Each row has a name. After each piece below comes the name of the row it's from, unless a question asks for something else. Each question is about the rows just above it.

[142 145  97  79] : J285
[192 106 101 138] : J521
[142 145  97  78] : J20
[106 171 120 113] : J275
Put [142  78 145  97] back in order: which row is it?
J20
[138 101 106 192] is which row reordered?
J521
[142  79  97 145] is which row reordered?
J285
Which row holds these entries in another order? [ 78 142 145  97]
J20

[138 121 132 198  85  94] -> J3
[156  76 181  74  83 173] -> J633
[181  83  78  74 156 173] -> J520
[ 77  74 156 181 173  83] -> J369
Put [173  83  74 181  76 156] back in order: which row is it?
J633
Put [ 83 173 181 156  74  77] back in order: which row is it?
J369
Which row holds these entries in another order? [ 94  85 198 132 121 138]
J3
[173  83  74 156  78 181] is which row reordered?
J520

[131 152 162 128 103 124 133 148] : J428
[128 117 128 128 140 130 119 143] : J750
[119 117 143 127 128 128 130 140] : J476
[149 142 146 117 110 131 119 128] : J471
[136 144 142 128 115 136 110 145] : J816
[140 166 128 129 115 124 145 134] : J782
[128 140 145 128 124 134 115 166] : J539
[115 136 111 145 128 136 142 144] : J198
[133 133 129 126 121 130 129 144] : J983
[128 119 131 110 117 146 142 149] is which row reordered?
J471
Put [130 117 128 128 119 140 128 143] back in order: which row is it?
J750
Put [166 115 134 124 128 145 140 128] back in order: which row is it?
J539
Put [144 142 136 128 145 111 136 115] back in order: which row is it?
J198
Put [145 136 144 142 128 115 136 110] back in order: which row is it?
J816
Put [136 128 110 115 142 145 136 144] back in order: which row is it?
J816

[ 86 113 186 132 133] : J309
[ 86 186 112 132 133] : J646
[132 133  86 112 187] : J727
[112  86 186 133 132] is which row reordered?
J646
[132 133  86 186 112] is which row reordered?
J646
Put [133  86 186 132 113] back in order: which row is it?
J309
[133  86 113 186 132] is which row reordered?
J309
Which row holds these entries in another order? [132 133  86 113 186]
J309
Which row holds these entries in another order? [133 132 112 186  86]
J646
[133  86 186 112 132] is which row reordered?
J646

[128 131 137 125 128 129]  J827
[ 98  76 133 118 113  97]  J826
[118 119 127 125 133 114]  J87
[142 122 126 130 145 103]  J116
[128 128 137 131 125 130]  J515
[118 115 119 133 125 127]  J15
[133 118 127 118 114 125]  J785
Which row holds these entries in another order? [125 114 118 127 118 133]
J785
Which row holds these entries in another order? [114 118 119 125 127 133]
J87
[114 118 119 127 125 133] is which row reordered?
J87
Which row holds these entries in another order? [131 137 130 125 128 128]
J515
Which row holds these entries in another order? [ 97  98  76 133 118 113]
J826
Which row holds these entries in another order? [125 128 128 129 131 137]
J827
Put [133 119 114 125 127 118] back in order: which row is it?
J87

[178 138  91 105 117 119 149 146  84 103 152] : J716
[ 94 161 167 139 117 198 133 170 108 131 132] : J223
[133 134 135 128 112 157 113 180 140 144 157] : J473
[ 79 130  91 152 117 168 146 116 135 192 175] : J43
[157 180 141 144 135 133 113 157 112 128 134] : J39
[105 118  84 178 146 138  91 119 149 152 103] : J658
[103 118 178 105 117 138 152  84 149 146  91] : J118
[174 142 103 105 129 122 148 144  90 103 132] : J678
[178 138 149  91 152 103 119 118 147  84 105] : J495
[146 178 117 106  84 138 119 152  91 149 103] : J583
Put [ 91 152  84 178 103 146 105 118 138 117 149] back in order: which row is it?
J118
Which row holds these entries in another order? [ 84 103 152 178 138  91 105 117 119 149 146]
J716
Which row holds these entries in another order? [103 152 178 138  91 105 117 119 149 146  84]
J716
Put [152 178 138  91 105 117 119 149 146  84 103] back in order: which row is it?
J716
Put [119 118 147  84 105 178 138 149  91 152 103] back in order: which row is it?
J495
[144 134 135 112 141 113 180 157 128 133 157] is which row reordered?
J39
Put [178 138 152 146 105 119 118  84 103 149  91] back in order: which row is it?
J658

[130 132 129 128 128 133 128 129 129 131 129 144  87 190 128 131 131 146
 131 129 127 129] : J523
[145 128 130 129 128 127 128 129 128 129 128 128  87 129 136 150 128 129
 130 133 127 191] : J512
[133 134 132 129 132 131 129 135 133 133 133 145  87 152 132 135 130 138
 132 134 134 135] : J51
[132 161 130 139 129 153 130 130 130 130 135 130  87 147 130 127 130 140
 127 134 137 130] : J931
[129 130 130 129 173 130 130 136 131 132 139 129 170 119 130 134  87 130
 136 124 137 129] : J139
[157 143 129 128 128 139 129 131 128 128 130 128  87 134 137 145 129 141
 125 141 129 136] : J953
[145 130 137 129  87 129 128 128 143 134 128 129 139 128 127 125 141 141
 136 129 131 157] : J342
[128 129 128 130  87 129 128 129 136 127 128 128 129 128 128 191 129 133
 146 130 127 150] : J843
[134 127 130 130 130 129  87 130 153 130 132 137 130 129 140 130 127 161
 130 139 135 147] : J729
[140 132 132 130 129 131 128 121 130 134 132 138  87 169 134 133 131 146
 127 133 132 133] : J84
Put [191 127 133 130 129 128 150 136 129  87 128 128 129 128 129 128 127 128
 129 130 128 145] back in order: which row is it?
J512
[ 87 127 127 128 128 128 128 128 128 128 129 129 129 129 129 130 130 133
 136 145 150 191] is which row reordered?
J512
[150 127 130 146 133 129 191 128 128 129 128 128 127 136 129 128 129  87
 130 128 129 128] is which row reordered?
J843
Which row holds these entries in another order? [129 130 129 128 150 130 133 191 127 128 127 145 129 128 128 128 128 128
 129  87 136 129]
J512
Which row holds these entries in another order? [ 87 125 128 128 128 128 128 129 129 129 129 130 131 134 136 137 139 141
 141 143 145 157]
J953
[127 147 139 127 130 134 130 135 130 132 130 140 130 130 129  87 130 161
 130 130 137 153] is which row reordered?
J931

